Moves between units:
* | @ ~ * % !
x975 | x319 x258 x562 x194 x134
x845 | x452 x209 x134 x949 x459
x852 | x295 x838 x488 x796 x131
x690 | x938 x402 x774 x188 x438
x344 | x917 x430 x162 x374 x453
x133 | x668 x189 x424 x155 x895
x194 | x134 x389 x32 x209 x975
x178 | x344 x355 x920 x162 x374
x399 | x901 x796 x295 x414 x482
x867 | none x910 x978 x856 none
x609 | x114 x171 x544 x919 x591
x562 | x194 x434 x258 x32 x209
x978 | x856 x438 x910 x571 x127
x159 | x189 x414 x901 x101 x164
x42 | x920 none x444 x355 x430
x59 | x159 x295 x399 x901 x101
x571 | x127 x690 x39 x664 x978
x453 | x764 x920 x178 x344 x917
x355 | x430 none none x888 x42
x444 | x355 none none none x888
x126 | x125 x617 x282 x813 x187
x774 | x188 x591 x402 x137 x427
x664 | x978 x188 x938 x910 x571
x121 | x178 x444 x42 x920 x162
x131 | x214 x25 x956 x852 x295
x888 | x42 none none x444 x355
x114 | x402 x147 x919 x591 x811
x910 | x571 x427 x438 x39 x664
x282 | x813 x286 x617 x536 x881
x721 | x286 x344 x764 x372 x99
x919 | x591 x656 x147 x916 x609
x719 | x544 x640 x996 x171 x147
x956 | x852 x713 x25 x488 x796
x713 | x838 x282 x126 x125 x446
x668 | x170 x946 x155 x895 x434
x127 | x867 x938 x664 x978 x856
x996 | x171 x865 x640 x79 x656
x591 | x811 x719 x916 x609 x114
x896 | x617 x764 x721 x286 x779
x214 | x399 x488 x852 x295 x414
x838 | x168 x813 x125 x446 x25
x946 | x924 x59 x164 x523 x424
x446 | x25 x881 x187 x713 x838
x187 | x713 x302 x881 x126 x125
x39 | x664 x774 x690 x938 x910
x319 | x845 x32 x194 x134 x949
x155 | x895 x164 x946 x924 x133
x917 | x868 x121 x374 x453 x764
x920 | x162 none x355 x430 x121
x617 | x536 x372 x286 x779 x302
x170 | x258 x924 x895 x434 x389
x536 | x881 x99 x779 x302 x282
x189 | x946 x482 x101 x164 x523
x895 | x434 x523 x924 x133 x668
x427 | x690 x114 x381 x774 x188
x32 | x209 x668 x389 x84 x562
x813 | x187 x779 x536 x881 x126
x452 | x417 x975 x949 x459 x122
x374 | x453 x42 x121 x178 x344
x482 | x59 x852 x214 x399 x901
x868 | x721 x178 x453 x764 x372
x122 | x865 x134 x845 x452 x417
x25 | x488 x126 x713 x838 x168
x171 | x147 x631 x79 x656 x719
x779 | x302 x868 x99 x896 x617
x949 | x459 x562 x975 x319 x845
x901 | x101 x131 x414 x482 x59
x258 | x32 x133 x434 x389 x84
x938 | x910 x137 x188 x438 x39
x125 | x446 x536 x813 x187 x713
x402 | x137 x916 x591 x811 x381
x286 | x779 x917 x372 x99 x896
x188 | x438 x811 x137 x427 x690
x79 | x656 x417 x631 x71 x996
x640 | x79 x452 x865 x631 x71
x434 | x389 x424 x133 x668 x170
x631 | x71 x459 x417 x423 x640
x924 | x133 x159 x523 x424 x155
x764 | x372 x162 x344 x917 x868
x417 | x423 x319 x459 x122 x865
x916 | x609 x996 x719 x544 x919
x796 | x131 x446 x168 x956 x852
x881 | x126 x896 x302 x282 x813
x459 | x122 x194 x319 x845 x452
x414 | x482 x956 x131 x214 x399
x856 | none x39 x571 x127 x867
x71 | x996 x122 x423 x640 x79
x209 | x975 x170 x84 x562 x194
x488 | x796 x125 x838 x168 x956
x381 | x774 x919 x114 x402 x137
x430 | x121 none x888 x42 x920
x372 | x99 x374 x917 x868 x721
x523 | x424 x901 x159 x189 x946
x168 | x956 x187 x446 x25 x488
x134 | x949 x84 x209 x975 x319
x137 | x427 x609 x811 x381 x774
x389 | x84 x155 x668 x170 x258
x162 | x374 x888 x430 x121 x178
x438 | x39 x381 x427 x690 x938
x424 | x155 x101 x189 x946 x924
x656 | x719 x423 x71 x996 x171
x423 | x640 x845 x122 x865 x631
x164 | x523 x399 x59 x159 x189
x811 | x381 x544 x609 x114 x402
x302 | x282 x721 x896 x617 x536
x295 | x414 x168 x796 x131 x214
x84 | x562 x895 x170 x258 x32
x101 | x164 x214 x482 x59 x159
x865 | x631 x949 x452 x417 x423
x544 | x919 x79 x171 x147 x916
x99 | x896 x453 x868 x721 x286
x147 | x916 x71 x656 x719 x544

The rows follow the links: the fewer symbols apart two units are, the more alike their rows tend to be.

Each row is also shifted at random along 6 hidden directions that mean nothing.

Some units, each with a row of numbers:
x295 -> -49;32;-18;-16;-6;17;21;-30;-5;-13;-15;-35;13;-28;48;37;-51;1;-99;-19;3;17;36;64;66;17;70;15;-30;-36;61;-34;-22;1;-10;-25;-23;30;17;22;-15;-20;32;35
x617 -> -85;32;-2;8;18;29;8;-5;25;-3;-70;-19;28;-10;5;21;-30;-15;-16;-4;25;38;-1;8;18;-51;1;38;-29;-30;5;-2;-32;29;0;-13;-1;0;4;7;-6;-38;-61;6
x488 -> -85;32;1;4;-12;10;13;4;4;-18;-29;-37;10;-27;35;30;-40;-1;-82;-6;-4;20;13;56;-1;-8;-9;23;-27;-6;43;-3;-41;17;-9;-18;-15;8;16;22;1;-26;5;-13
x121 -> 16;28;-7;-12;28;36;-11;-43;-55;-6;-55;-34;28;-8;20;33;-40;-5;-27;-14;20;44;-3;25;45;-42;127;38;-30;14;19;-21;-44;23;5;-14;1;24;25;16;-12;-32;-41;47
x713 -> -34;30;-58;47;-17;27;36;-36;-40;-25;-52;-29;33;-27;23;-6;-35;-14;-42;8;22;14;6;29;55;-24;92;15;-18;-1;30;-18;7;-4;15;-19;-53;-6;0;42;0;-34;-33;49
x430 -> 119;25;4;24;-10;11;-6;30;-2;-33;-33;-56;15;-25;37;14;-42;11;-70;-1;-13;30;-20;58;-71;-29;-62;33;-29;36;36;-4;-34;18;9;-19;8;-20;36;32;14;-31;-12;-51
x453 -> -25;22;-4;-1;11;22;-6;-3;-12;-20;-30;-49;22;-16;41;21;-47;12;-62;-11;1;36;-4;50;-10;-20;18;31;-31;10;37;-35;-17;10;9;-22;16;-1;36;22;-3;-25;-6;-4
x924 -> -61;32;17;8;-43;-18;56;16;-26;14;-10;21;-2;-10;-4;17;-1;-15;-52;30;9;-14;43;18;-6;24;-18;0;-11;19;15;7;21;5;-25;-15;-20;-25;-51;-16;21;-6;23;-21
x523 -> 26;36;-25;17;-36;2;65;-16;2;2;-22;7;11;-23;14;13;-20;-19;-67;14;19;-10;51;27;66;23;30;-1;-16;-40;34;-12;23;-5;-15;-21;-49;-4;-38;7;1;-15;17;28
x544 -> -40;-26;62;-26;-9;-37;-30;34;-64;22;54;32;-37;27;-32;-3;44;12;44;18;-26;-24;-15;-25;-94;22;-34;-18;24;100;-35;32;0;3;-11;22;41;-16;-16;-39;26;36;32;-59
x286 -> -5;31;-24;16;30;39;21;-14;76;0;-86;-10;39;-9;-1;12;-30;-24;2;-10;41;41;6;-10;60;-59;-11;38;-29;-90;-2;-11;-15;24;3;-15;-10;2;-2;9;-19;-44;-81;30
x482 -> -2;56;52;-16;5;12;33;12;2;29;-77;15;19;-1;-19;53;-19;-29;-30;15;32;36;32;3;-1;-40;-19;47;-39;-4;-5;13;-38;50;-31;-17;15;-12;-39;-34;9;-38;-54;-23
x71 -> 15;-23;25;-25;2;-23;-7;8;23;26;40;45;-25;22;-33;-6;40;-4;52;2;-4;-27;8;-41;3;26;-31;-26;24;-15;-31;22;12;-6;-14;20;12;9;-24;-34;-2;29;20;-7
x591 -> 5;-39;-16;6;-15;-25;-5;2;-22;1;64;22;-20;13;-10;-41;35;14;38;9;-16;-39;-8;-23;-15;43;3;-40;33;26;-15;-8;59;-36;13;13;2;-13;-7;-6;5;38;46;3
x856 -> 52;-35;12;-8;11;-16;-21;16;15;15;39;30;-17;25;-27;-28;38;9;70;3;-7;-18;-17;-46;-30;11;-41;-21;25;8;-39;6;35;-14;6;18;28;-11;-6;-23;1;29;7;-14
x640 -> 95;-26;12;-29;-5;-25;-3;5;12;18;62;29;-25;15;-5;-8;26;12;15;-3;-13;-29;16;-14;7;54;-13;-31;20;-12;-6;-13;40;-24;-8;8;16;4;-12;-24;-5;37;60;0
x39 -> 94;-38;-23;10;2;-12;-9;2;58;3;38;29;-15;12;-23;-37;39;0;67;-5;-6;-32;-11;-45;18;18;-43;-35;34;-49;-31;18;25;-23;8;22;-14;7;-6;-2;-10;26;8;11
x214 -> -57;60;63;-23;23;23;23;-5;-20;40;-104;26;24;9;-41;62;-10;-43;10;15;47;48;24;-22;18;-72;29;57;-38;3;-29;33;-68;69;-34;-8;14;1;-47;-43;7;-47;-98;-4
x690 -> 112;-34;-4;-15;-3;-18;-22;-19;-67;6;61;17;-22;17;-8;-19;28;15;36;0;-17;-28;-9;-17;2;37;78;-33;30;50;-13;-5;26;-26;7;15;4;10;2;-6;3;36;43;22
x114 -> 38;-35;15;-31;10;-20;-20;8;36;16;56;27;-25;21;-13;-12;31;11;40;-11;-15;-25;1;-28;0;37;-35;-29;24;-25;-19;1;19;-17;-5;16;21;13;-2;-24;-10;35;40;-4
x162 -> -38;24;-13;13;16;29;-3;-14;-13;-15;-55;-34;26;-13;17;14;-35;-5;-24;-7;15;36;-11;21;11;-45;41;34;-24;2;14;-11;-30;18;9;-13;-4;2;21;22;-4;-33;-46;15
x168 -> 41;43;-2;69;-44;3;45;36;-61;-18;-66;-22;25;-22;1;-8;-20;-13;-44;47;12;15;-10;27;-86;-42;-45;32;-25;90;8;12;14;19;9;-23;-18;-70;-23;20;43;-40;-50;-53
x344 -> -25;24;-6;-13;30;33;-7;-20;27;-8;-48;-34;26;-12;27;29;-42;-2;-36;-23;16;44;2;27;39;-35;32;36;-33;-43;24;-28;-33;19;3;-17;9;20;29;15;-20;-31;-33;23
x664 -> 35;-50;-49;17;-18;-18;-17;-11;7;-22;76;3;-26;-2;7;-48;28;17;28;-9;-31;-49;-16;-9;18;48;10;-53;44;-11;2;9;25;-45;17;21;-35;18;17;28;-7;39;57;23
x668 -> -83;22;-3;4;-21;-6;63;-20;-10;36;-21;59;4;6;-38;3;22;-34;18;27;37;-20;49;-37;74;15;47;-11;3;-32;-19;8;40;1;-24;-2;-34;-10;-74;-32;4;-1;-13;39
x187 -> -33;32;-13;49;-17;13;31;36;47;-21;-59;-27;26;-23;12;-4;-27;-9;-41;15;11;22;-6;23;-42;-37;-103;29;-27;-14;15;2;4;17;7;-20;-11;-42;-1;22;13;-37;-44;-42
x774 -> 37;-26;45;-45;22;-17;-41;0;20;26;32;38;-36;25;-41;15;43;-7;68;-16;-14;-16;-7;-44;3;2;-12;-18;30;-12;-40;60;-66;18;-22;36;10;46;-8;-31;-9;25;2;-7
x209 -> 15;-3;36;-11;-42;-39;9;23;-10;12;44;34;-42;-3;-24;14;35;-9;-10;13;-29;-44;20;3;-26;38;-50;-31;27;22;-5;70;-47;7;-34;21;-32;17;-35;-16;16;22;48;-40
x122 -> 3;-26;-9;-25;-3;-19;17;-19;-27;23;61;37;-10;21;-3;-24;22;14;21;7;5;-29;27;-23;37;66;59;-33;15;1;-5;-58;107;-45;4;-4;23;-14;-24;-32;-6;42;63;37
x865 -> -17;-18;49;-27;-7;-32;-4;27;-21;32;42;46;-26;28;-35;-4;41;3;43;17;-8;-23;8;-35;-49;29;-41;-19;18;44;-33;12;32;-3;-15;13;37;-20;-33;-47;15;33;28;-36
x188 -> 59;-31;29;-35;17;-18;-30;6;7;22;45;31;-23;26;-24;-5;34;8;55;-6;-11;-16;-6;-36;-13;22;-13;-20;22;4;-31;9;6;-7;-6;18;31;11;-3;-32;-4;32;23;-8
x302 -> -69;30;-11;16;6;26;7;-15;-5;-12;-59;-29;22;-18;11;21;-31;-14;-29;-4;15;30;-2;22;22;-43;32;30;-24;-10;14;8;-47;25;0;-10;-21;9;11;23;-3;-37;-48;14
x381 -> 6;-43;-10;-36;8;-18;-19;-21;-38;7;87;11;-18;21;17;-24;15;33;15;-10;-15;-26;6;-5;18;69;71;-36;20;18;6;-65;84;-50;15;1;36;3;15;-16;-12;51;84;33
x813 -> -62;21;-40;17;-5;22;18;-12;23;-29;-23;-47;25;-29;51;6;-49;8;-77;-12;3;20;10;53;31;-1;12;17;-27;-37;50;-43;9;-8;12;-27;-16;0;29;37;-11;-25;9;19
x721 -> -11;18;-54;50;-20;20;20;-8;-22;-42;-29;-53;28;-33;45;-15;-42;7;-63;4;0;13;-10;51;-2;-14;23;13;-19;15;43;-28;14;-11;25;-23;-32;-19;28;54;5;-26;-8;10
x399 -> 135;50;-12;32;-36;11;44;-16;-47;-12;-58;-14;13;-32;6;27;-26;-27;-64;17;13;7;24;38;31;-22;53;19;-18;17;28;34;-53;26;-17;-12;-64;7;-25;25;14;-39;-28;13
x137 -> 136;-40;-30;11;-23;-23;-8;-4;-18;-13;71;8;-24;2;4;-39;26;17;18;2;-28;-44;-9;-5;-2;52;10;-46;37;17;2;1;38;-42;12;14;-19;3;6;14;2;37;61;10
x916 -> 90;-34;-35;51;-31;-24;16;26;59;-7;30;37;-17;3;-37;-59;50;-9;68;19;-9;-51;-14;-51;-15;15;-101;-44;44;-30;-37;48;37;-25;8;24;-43;-22;-29;8;9;21;-3;-15

Where do the symbols, taken in turn from left to right, take each start?
Answer with the unit's name.
-88;42;33;-8;-31;-7;27;14;-9;3;-24;-6;-7;-23;8;47;-20;-16;-77;7;-6;3;31;44;-9;0;-26;16;-20;8;30;38;-68;32;-34;-8;-27;13;-20;0;14;-21;11;-33
* @ !: x159
33;37;26;-16;-41;-16;38;3;-20;6;2;4;-14;-23;13;43;-16;-12;-89;8;-9;-13;48;48;16;33;3;0;-13;2;39;23;-42;16;-36;-11;-35;17;-30;-4;10;-8;45;-15
! ~ ~: x414
-17;41;15;6;0;17;14;8;25;-4;-63;-18;14;-19;4;37;-28;-20;-43;-2;12;28;10;25;2;-43;-29;35;-28;-22;14;28;-68;40;-17;-10;-17;9;-3;9;1;-40;-46;-16
* * * @ *: x536
-4;-14;-3;-4;-39;-32;21;-13;-73;9;61;28;-26;2;-5;-12;26;4;-8;18;-16;-45;23;1;12;61;63;-39;26;48;6;2;39;-29;-10;7;-24;0;-31;-9;12;34;68;15
! ! *: x194
2;36;15;3;-29;-7;50;1;54;21;-36;41;-10;-15;-32;32;13;-43;-18;11;14;-18;47;-9;59;-3;-41;-3;2;-71;-3;72;-64;31;-44;8;-64;27;-61;-13;0;-19;-19;2
% ! % %: x424
57;38;-43;75;-54;7;48;4;-43;-36;-49;-33;19;-41;17;-11;-27;-16;-65;30;2;-3;0;45;-16;-23;3;10;-11;39;32;24;-14;6;8;-16;-71;-29;-12;51;26;-37;-26;-9
! @ ~ * %: x713
28;-14;-22;6;-13;-16;50;-9;1;29;29;55;4;21;-22;-40;30;-3;39;27;28;-31;34;-46;44;48;20;-30;13;-23;-21;-53;138;-44;5;-9;9;-43;-55;-35;0;30;28;35
% % * !: x562
-47;42;-8;13;-17;11;57;-10;-7;11;-49;8;24;-13;2;16;-21;-22;-44;19;32;13;40;12;43;-6;28;19;-27;-20;16;-20;25;9;-12;-24;-21;-19;-40;-7;5;-25;-19;19
* ~ %: x796
-77;39;1;3;4;19;34;2;40;5;-57;-8;26;-12;11;25;-31;-16;-45;1;26;28;26;17;27;-23;-23;32;-35;-48;17;-19;0;18;-10;-23;0;-10;-14;-3;-5;-32;-31;2
~ ! ~ %: x126
40;45;12;22;-50;-9;53;-1;-53;6;-34;17;-4;-22;-14;28;-1;-31;-51;31;8;-14;35;21;13;-2;26;4;-6;32;12;53;-43;25;-30;-4;-61;0;-53;2;24;-22;-8;-8
! ! *: x523
23;31;-23;24;-9;16;35;11;26;-17;-39;-33;32;-21;38;4;-44;3;-72;5;14;25;15;44;-2;-7;-34;26;-37;-22;39;-50;39;-4;10;-35;2;-34;8;18;1;-28;-6;-8
@ ~ ~: x302
16;-27;39;-55;1;-31;-21;18;32;19;75;24;-36;17;-1;11;23;18;0;-15;-28;-27;18;-3;-12;60;-49;-28;17;-17;1;-3;7;-14;-20;11;33;21;1;-33;-8;41;78;-24
% @ *: x865
-117;36;16;-31;-4;6;28;-7;-5;7;-13;-17;12;-13;36;42;-42;3;-91;-6;10;21;42;51;28;22;26;23;-37;-17;46;-48;10;6;-16;-30;15;2;-2;-9;-6;-14;34;5
~ @ @ %: x414
-33;-9;19;17;-31;-30;24;21;-17;24;17;57;-22;14;-52;-22;53;-18;56;34;1;-40;8;-49;-25;14;-41;-26;30;31;-43;52;19;0;-16;21;-19;-23;-58;-29;24;20;-3;-23
@ % %: x319
13;37;37;-16;-33;-17;42;-2;-31;27;-16;37;-14;-6;-24;40;10;-29;-33;20;8;-14;46;4;25;14;20;0;-4;9;2;46;-42;26;-42;1;-34;12;-57;-26;13;-8;7;-6
% * @ !: x155
